Below are the code and all the weights of a small trained network. Each question names an input and a target symbol and asks about switching units off, where a switched-off unit gives its printed mean instead of its output.

import numpy as np


def w(rows, s, z=0):
    codes = np.array(rows[::2]) - 128.0
    scale = np.full(codes.shape[1], s)
    scale[-1] = z or s
    return codes * scale


def norm(h):
    return h / np.sqrt((h * h).mean(-1, keepdims=True) + 1e-5)


def f(y):
    return np.maximum(y, 0)


def softmax(a):
    e = np.exp(a - a.max(-1, keepdims=True))
    return e / e.sum(-1, keepdims=True)


def log_softmax(a):
    a = a - a.max(-1, keepdims=True)
    return a - np.log(np.exp(a).sum(-1, keepdims=True))


def net(x, mask):
    ids = ['Λδζηπστφψω'.index(c) for c in x.split()]
    T = len(ids)
    res = E[ids] + P[:T]
    u = 0
    for l in range(2):
        r = norm(res)
        for j in range(2):
            rows = slice(2 * j, 2 * j + 2)
            q, k, v = (r @ M[l][rows].T for M in (Q, K, V))
            z = softmax(np.where(np.tri(T) > 0, q @ k.T / 2**0.5, -1e9)) @ v
            o = O[l][rows]
            res = res + np.where(mask[u + j], z, o[:, -1]) @ o[:, :-1]
        u += 2
        y = f(norm(res) @ A[l][:, :-1].T + A[l][:, -1])
        res = res + np.where(mask[u : u + 16], y, B[l][:, -1]) @ B[l][:, :-1]
        u += 16
    return log_softmax(norm(res)[-1] @ U[:, :-1].T + U[:, -1])


Q, K, V, O, A, B = {}, {}, {}, {}, {}, {}
E = w([
[113,184,97,206,57,203],'Λ',
[123,55,236,179,169,135],'δ',
[135,120,184,36,108,57],'ζ',
[130,1,101,162,103,187],'η',
[127,58,217,192,175,139],'π',
[170,153,102,64,107,44],'σ',
[121,116,212,31,105,67],'τ',
[140,231,93,100,153,213],'φ',
[173,105,90,243,195,129],'ψ',
[69,120,204,90,156,174],'ω',
],0.0044)
P = w([
[180,133,79,90,159,151],'0',
[157,133,156,125,144,110],'1',
[138,131,168,131,135,76],'2',
[109,123,171,137,125,62],'3',
[88,124,168,130,118,53],'4',
[72,126,165,138,111,46],'5',
[54,128,157,140,107,47],'6',
[41,124,150,144,95,43],'7',
[35,132,150,145,100,41],'8',
[20,130,137,146,91,41],'9',
[18,137,145,150,96,41],'10',
[3,134,134,156,89,39],'11',
],0.0018)
Q[0] = w([
[50,139,42,164,130,211],'0.h1',
[252,117,103,74,190,242],'0.h1',
[167,177,7,74,121,60],'0.h2',
[159,126,48,225,228,182],'0.h2',
],0.0041)
K[0] = w([
[111,189,65,128,129,200],'0.h1',
[212,139,148,70,253,139],'0.h1',
[163,182,2,107,101,41],'0.h2',
[130,124,28,253,157,162],'0.h2',
],0.0049)
V[0] = w([
[159,180,102,183,126,169],'0.h1',
[119,71,161,98,230,117],'0.h1',
[4,147,157,131,168,156],'0.h2',
[51,184,172,100,60,185],'0.h2',
],0.0032)
O[0] = w([
[118,83,237,131,61,81,168],'0.h1',
[99,81,2,133,150,205,121],'0.h1',
[158,130,54,149,107,49,254],'0.h2',
[174,128,104,116,155,41,252],'0.h2',
],0.0032,0.0016)
A[0] = w([
[45,142,171,140,107,136,145],'0.n1',
[140,30,106,120,141,77,50],'0.n2',
[115,134,56,139,79,188,89],'0.n3',
[205,98,88,159,77,36,186],'0.n4',
[89,170,138,124,74,120,213],'0.n5',
[114,125,131,127,33,126,124],'0.n6',
[130,28,172,191,162,82,127],'0.n7',
[255,48,64,120,111,125,161],'0.n8',
[98,123,87,72,196,53,40],'0.n9',
[253,161,50,140,202,169,144],'0.n10',
[120,120,101,179,199,178,104],'0.n11',
[77,29,68,113,111,139,30],'0.n12',
[103,114,188,83,154,214,157],'0.n13',
[140,28,98,212,131,145,204],'0.n14',
[144,211,133,33,72,70,120],'0.n15',
[112,157,74,195,81,76,7],'0.n16',
],0.0036,0.0016)
B[0] = w([
[188,136,79,141,149,76,184],'0.n1',
[102,96,95,100,229,68,159],'0.n2',
[146,66,188,67,92,66,145],'0.n3',
[104,56,173,39,129,85,183],'0.n4',
[144,108,91,184,154,114,211],'0.n5',
[114,120,159,131,193,83,154],'0.n6',
[105,172,97,49,121,144,203],'0.n7',
[141,70,228,68,209,74,150],'0.n8',
[116,203,145,193,99,248,179],'0.n9',
[86,46,166,52,126,60,185],'0.n10',
[132,110,129,74,74,119,156],'0.n11',
[90,254,190,202,154,153,146],'0.n12',
[94,89,131,52,128,63,167],'0.n13',
[65,234,130,108,122,154,193],'0.n14',
[46,142,135,196,198,197,251],'0.n15',
[122,66,217,139,135,137,151],'0.n16',
],0.0034)
Q[1] = w([
[145,9,108,80,10,67],'1.h1',
[30,229,128,183,213,95],'1.h1',
[253,59,69,166,59,178],'1.h2',
[7,189,157,166,205,69],'1.h2',
],0.0041)
K[1] = w([
[210,87,255,160,130,126],'1.h1',
[83,168,69,145,59,142],'1.h1',
[87,99,79,18,248,183],'1.h2',
[192,96,116,176,64,85],'1.h2',
],0.0061)
V[1] = w([
[77,5,199,225,75,94],'1.h1',
[120,156,214,146,162,128],'1.h1',
[50,123,59,138,143,88],'1.h2',
[113,108,184,58,212,212],'1.h2',
],0.003)
O[1] = w([
[146,178,139,86,196,62,5],'1.h1',
[196,122,96,78,153,170,248],'1.h1',
[243,192,181,91,192,151,157],'1.h2',
[145,125,108,119,90,2,180],'1.h2',
],0.0038,0.0022)
A[1] = w([
[187,109,86,93,210,175,9],'1.n1',
[182,67,115,58,104,112,104],'1.n2',
[155,164,94,141,149,184,98],'1.n3',
[152,135,100,27,90,75,98],'1.n4',
[109,98,144,132,140,173,148],'1.n5',
[136,151,78,69,131,88,105],'1.n6',
[118,100,73,131,157,193,84],'1.n7',
[199,108,77,168,166,197,1],'1.n8',
[254,144,132,165,75,107,135],'1.n9',
[155,65,48,124,180,183,137],'1.n10',
[118,68,115,52,106,204,114],'1.n11',
[209,25,64,65,99,139,158],'1.n12',
[92,122,144,96,172,96,96],'1.n13',
[224,112,95,52,75,169,97],'1.n14',
[189,56,110,100,103,73,149],'1.n15',
[101,158,124,115,160,120,140],'1.n16',
],0.0049,0.0057)
B[1] = w([
[54,228,118,126,159,2,128],'1.n1',
[99,148,123,68,132,65,156],'1.n2',
[100,83,159,154,117,79,155],'1.n3',
[97,105,141,193,161,110,215],'1.n4',
[139,120,128,132,97,102,187],'1.n5',
[132,93,174,138,82,163,197],'1.n6',
[113,91,163,81,97,82,150],'1.n7',
[154,171,178,10,154,167,128],'1.n8',
[124,88,79,83,128,163,149],'1.n9',
[168,122,133,76,138,96,152],'1.n10',
[182,141,94,193,173,153,169],'1.n11',
[114,105,168,37,97,67,156],'1.n12',
[118,122,136,161,82,153,233],'1.n13',
[64,108,129,41,184,43,135],'1.n14',
[146,154,83,39,173,76,171],'1.n15',
[156,124,105,106,121,135,253],'1.n16',
],0.0062,0.0032)
U = w([
[92,61,160,26,194,2,181],'Λ',
[155,103,85,129,148,135,57],'δ',
[149,107,98,132,147,148,45],'ζ',
[243,134,229,129,238,173,200],'η',
[106,216,117,51,10,199,179],'π',
[80,25,218,214,55,168,162],'σ',
[143,100,94,122,143,139,2],'τ',
[147,107,90,116,143,138,20],'φ',
[143,82,61,130,162,149,97],'ψ',
[106,251,52,198,203,94,217],'ω',
],0.0058,0.0028)

Each question gives the input, a string of symbols that net reads in full, and the target symbol t.
The units are the heads (2 rows each of Q, K, V and O) and the neurons (one row each of A and B). Each row of codes is followed by its name. A weight is (code - 128) times the scale printed after its matrix; where a second scale follows, it is the last column's (O, A, B and U).
mask holds one flag per unit, layer by layer, with each layer's heads first. A switched-off unit (its flag False) gives its mean, the last column of its rows in O or B, instead of its output. The means were averaged over made-up inputs and are rounded, as every weight is.
A unit's drop is (log p(t) with every unit on - log p(t) with that unit switched off) / (log p(t) with every unit on - log p(t) with every unit switched off).
The circuit of an input: a set's keep is (log p(t) with only the set's units on - log p(t) with every unit switched off) / (log p(t) with every unit on - log p(t) with every unit switched off). Starting from the 12 units with the biggest drops (on a tie, the unit counted first), units are removed one at a time, each time the one whose removal leaves the highest keep (on an exact tie, the one counted first), for as long as the keep stays at least 0.8.
units of the circuit, in order: the units of the circuit, biggest drop first
most important unit: the unit with the biggest drop
k most important neurons: the k neurons with the biggest drops, biggest first
top k neurons in layer l: the k neurons of layer l with the biggest drops, biggest first
heads that matter: for each layer, one digit per head in row order, 1 if its drop is at least 0.15 and else 0, layers parted by /
input π φ τ φ ψ π φ δ π, target π: top 2 neurons in layer 0 -> [0.n14, 0.n7]
input σ ψ π, target Λ: units of the circuit, in order -> [0.n15, 0.n9, 1.n15]
input φ τ δ σ σ Λ σ ω, target η: units of the circuit, in order -> [1.h2, 1.n11, 0.n15]
input φ δ τ ψ ζ ω Λ φ σ, target η: heads that matter -> 01 / 01
input ω τ π ψ π ω, target σ: heads that matter -> 11 / 01
input ζ φ ω ζ δ ω φ, target σ: heads that matter -> 10 / 01
input ψ Λ φ ω τ ζ φ π φ φ φ ψ, target σ: top 2 neurons in layer 0 -> [0.n14, 0.n16]
input η φ φ π ω φ π ω τ φ ω, target π: heads that matter -> 11 / 01
input φ π φ φ ω η, target Λ: most important unit -> 0.n8
input η ω η Λ, target Λ: units of the circuit, in order -> [0.n3, 1.h1]
input φ φ π, target Λ: top 2 neurons in layer 0 -> [0.n15, 0.n9]
input ζ π π ζ, target σ: 3 most important neurons -> [0.n9, 0.n15, 0.n10]
input Λ τ φ φ σ τ Λ ω ψ, target Λ: heads that matter -> 00 / 10
input Λ σ φ, target η: units of the circuit, in order -> [0.h1, 0.n14, 0.n7]
input φ δ δ η, target Λ: units of the circuit, in order -> [0.n8, 1.n15]
input ω φ τ ω π φ η σ τ, target σ: heads that matter -> 10 / 10
input π σ φ, target Λ: heads that matter -> 00 / 01
input φ φ φ φ τ ψ ψ φ ζ ψ, target π: heads that matter -> 01 / 00
input ω φ η φ ω, target σ: 4 most important neurons -> [0.n9, 0.n4, 1.n6, 0.n10]
input ζ ω η ζ ζ φ φ φ σ, target σ: most important unit -> 0.n4
input ψ ζ Λ τ, target η: top 2 neurons in layer 0 -> [0.n15, 0.n9]
input φ φ φ, target π: 4 most important neurons -> [0.n15, 0.n4, 0.n10, 1.n4]
input ζ σ ψ φ, target Λ: most important unit -> 0.h2
input Λ φ φ φ φ σ, target σ: heads that matter -> 01 / 01
input φ π σ η τ φ ω σ η π σ, target π: heads that matter -> 11 / 01
input φ ζ τ ω δ ζ ω τ, target σ: heads that matter -> 10 / 01
input τ π φ φ δ ζ φ ζ, target σ: 3 most important neurons -> [0.n9, 0.n15, 1.n13]
input ω ω Λ, target Λ: most important unit -> 0.n16
input φ ω δ φ φ π δ ω ω, target π: top 2 neurons in layer 0 -> [0.n9, 0.n12]
